Here is a tiny trained network, its code and every weight. The questions are about switching its units off for an input and a target symbol, where a switched-off unit gives its printed mean instead of its output.

import numpy as np


def w(rows, s, z=0):
    codes = np.array(rows[::2]) - 128.0
    scale = np.full(codes.shape[1], s)
    scale[-1] = z or s
    return codes * scale


def norm(h):
    return h / np.sqrt((h * h).mean(-1, keepdims=True) + 1e-5)


def f(y):
    return y / 2 * (1 + np.tanh(0.7978845608 * (y + 0.044715 * y**3)))


def softmax(a):
    e = np.exp(a - a.max(-1, keepdims=True))
    return e / e.sum(-1, keepdims=True)


def log_softmax(a):
    a = a - a.max(-1, keepdims=True)
    return a - np.log(np.exp(a).sum(-1, keepdims=True))


def net(x, mask):
    ids = ['ΔΛΞαεμπστ'.index(c) for c in x.split()]
    T = len(ids)
    res = E[ids] + P[:T]
    q, k, v = (norm(res) @ M[0].T for M in (Q, K, V))
    z = softmax(np.where(np.tri(T) > 0, q @ k.T / 3**0.5, -1e9)) @ v
    res = res + np.where(mask[0], z, O[0][:, -1]) @ O[0][:, :-1]
    y = f(norm(res) @ A[0][:, :-1].T + A[0][:, -1])
    res = res + np.where(mask[1:17], y, B[0][:, -1]) @ B[0][:, :-1]
    return log_softmax(norm(res)[-1] @ U[:, :-1].T + U[:, -1])


Q, K, V, O, A, B = {}, {}, {}, {}, {}, {}
E = w([
[176,136,92,126],'Δ',
[212,86,47,144],'Λ',
[183,125,87,120],'Ξ',
[166,142,87,144],'α',
[210,158,248,160],'ε',
[161,205,67,118],'μ',
[8,121,175,148],'π',
[172,144,106,122],'σ',
[15,114,180,13],'τ',
],0.016)
P = w([
[248,174,123,46],'0',
[112,92,206,65],'1',
[182,184,100,111],'2',
[109,69,193,66],'3',
[166,168,86,115],'4',
[42,57,103,185],'5',
[151,156,75,114],'6',
[34,60,102,202],'7',
[142,147,57,117],'8',
],0.014)
Q[0] = w([
[205,119,228,241],'H1',
[127,225,86,112],'H1',
[8,44,255,170],'H1',
],0.0075)
K[0] = w([
[170,79,196,135],'H1',
[231,104,137,58],'H1',
[1,118,146,75],'H1',
],0.0064)
V[0] = w([
[219,122,180,136],'H1',
[76,125,46,19],'H1',
[172,201,2,71],'H1',
],0.0085)
O[0] = w([
[106,132,177,202,226],'H1',
[62,176,105,84,147],'H1',
[118,255,197,181,253],'H1',
],0.0088,0.0054)
A[0] = w([
[78,198,79,66,1],'N1',
[93,65,186,163,92],'N2',
[67,103,159,158,127],'N3',
[144,115,147,52,115],'N4',
[252,164,61,148,123],'N5',
[148,147,137,178,136],'N6',
[144,177,115,141,132],'N7',
[166,25,181,176,101],'N8',
[100,133,86,68,55],'N9',
[105,96,170,157,117],'N10',
[185,174,63,93,105],'N11',
[101,1,170,145,103],'N12',
[215,168,132,55,108],'N13',
[117,163,135,65,113],'N14',
[42,144,157,87,140],'N15',
[88,95,109,98,127],'N16',
],0.02,0.014)
B[0] = w([
[253,193,206,149,133],'N1',
[197,173,129,151,164],'N2',
[129,131,181,95,162],'N3',
[89,155,124,159,143],'N4',
[82,197,164,116,248],'N5',
[140,106,70,122,216],'N6',
[132,72,103,120,209],'N7',
[111,122,62,152,191],'N8',
[185,196,109,107,134],'N9',
[161,156,132,139,152],'N10',
[173,191,134,159,173],'N11',
[172,58,171,165,193],'N12',
[149,98,202,113,191],'N13',
[136,87,130,136,147],'N14',
[93,134,103,110,170],'N15',
[79,163,127,165,152],'N16',
],0.034,0.011)
U = w([
[150,91,149,60,68],'Δ',
[108,211,58,170,130],'Λ',
[137,95,153,97,45],'Ξ',
[210,133,58,40,23],'α',
[206,98,109,210,149],'ε',
[91,68,87,88,255],'μ',
[57,91,190,224,31],'π',
[141,187,216,106,173],'σ',
[6,88,156,150,122],'τ',
],0.015,0.0044)

Each question gives the input, a string of symbols that net reads in full, and the target symbol t.
The units are the heads (3 rows each of Q, K, V and O) and the neurons (one row each of A and B). Each row of codes is followed by its name. A weight is (code - 128) times the scale printed after its matrix; where a second scale follows, it is the last column's (O, A, B and U).
mask holds one flag per unit, heads first, then neurons. A switched-off unit (its flag False) gives its mean, the last column of its rows in O or B, instead of its output. The means were averaged over made-up inputs and are rounded, as every weight is.
A unit's drop is (log p(t) with every unit on - log p(t) with that unit switched off) / (log p(t) with every unit on - log p(t) with every unit switched off).
The circuit of an input: a set's keep is (log p(t) with only the set's units on - log p(t) with every unit switched off) / (log p(t) with every unit on - log p(t) with every unit switched off). Starting from the 12 units with the biggest drops (on a tie, the unit counted first), units are removed one at a time, each time the one whose removal leaves the highest keep (on an exact tie, the one counted first), for as long as the keep stays at least 0.8.
units of the circuit, in order: the units of the circuit, biggest drop first
unit that matters most: the unit with the biggest drop
top k neurons: the k neurons with the biggest drops, biggest first
drop when u is switched off: that unit's drop, to one decimal
input α α α Δ Ξ σ, target σ: unit that matters most : N3
input τ Δ τ ε α τ α α σ, target σ: top 3 neurons : (N8; N5; N13)
input α ε Ξ, target σ: top 3 neurons : (N5; N13; N8)
input μ ε α α ε, target Λ: units of the circuit, in order : (H1; N12; N8)
input Λ α α σ τ μ Δ α, target μ: units of the circuit, in order : (H1; N5; N11)
input α Δ μ σ α Ξ, target μ: units of the circuit, in order : (H1; N11; N5; N12)
input ε ε α α π ε σ α ε, target Λ: units of the circuit, in order : (H1; N8; N5)
input α Δ α τ Δ Δ ε α μ, target σ: top 4 neurons : (N8; N5; N1; N15)
input Λ ε Ξ Δ, target ε: units of the circuit, in order : (H1; N8; N12)
input Δ σ α σ Ξ, target σ: top 3 neurons : (N5; N8; N13)
input Δ σ Δ Ξ Λ, target σ: top 3 neurons : (N5; N8; N13)
input ε ε α α ε σ, target ε: units of the circuit, in order : (H1; N2)
input α π σ α ε Δ π, target Λ: units of the circuit, in order : (H1; N16; N9)
input α α Λ Λ, target Λ: units of the circuit, in order : (N8)
input α Λ μ Λ, target μ: top 4 neurons : (N11; N2; N6; N8)
input ε α α Δ, target ε: top 2 neurons : (N5; N8)
input Ξ Λ α σ Λ α, target α: top 4 neurons : (N5; N12; N13; N3)
input ε α μ, target σ: top 2 neurons : (N5; N13)
input π Ξ Λ σ, target π: top 2 neurons : (N4; N5)
input Δ τ ε ε α τ τ, target Λ: unit that matters most : N15
input μ α α Δ, target μ: top 2 neurons : (N5; N11)
input σ ε α α α μ α Δ, target μ: drop when N9 is switched off : 0.1
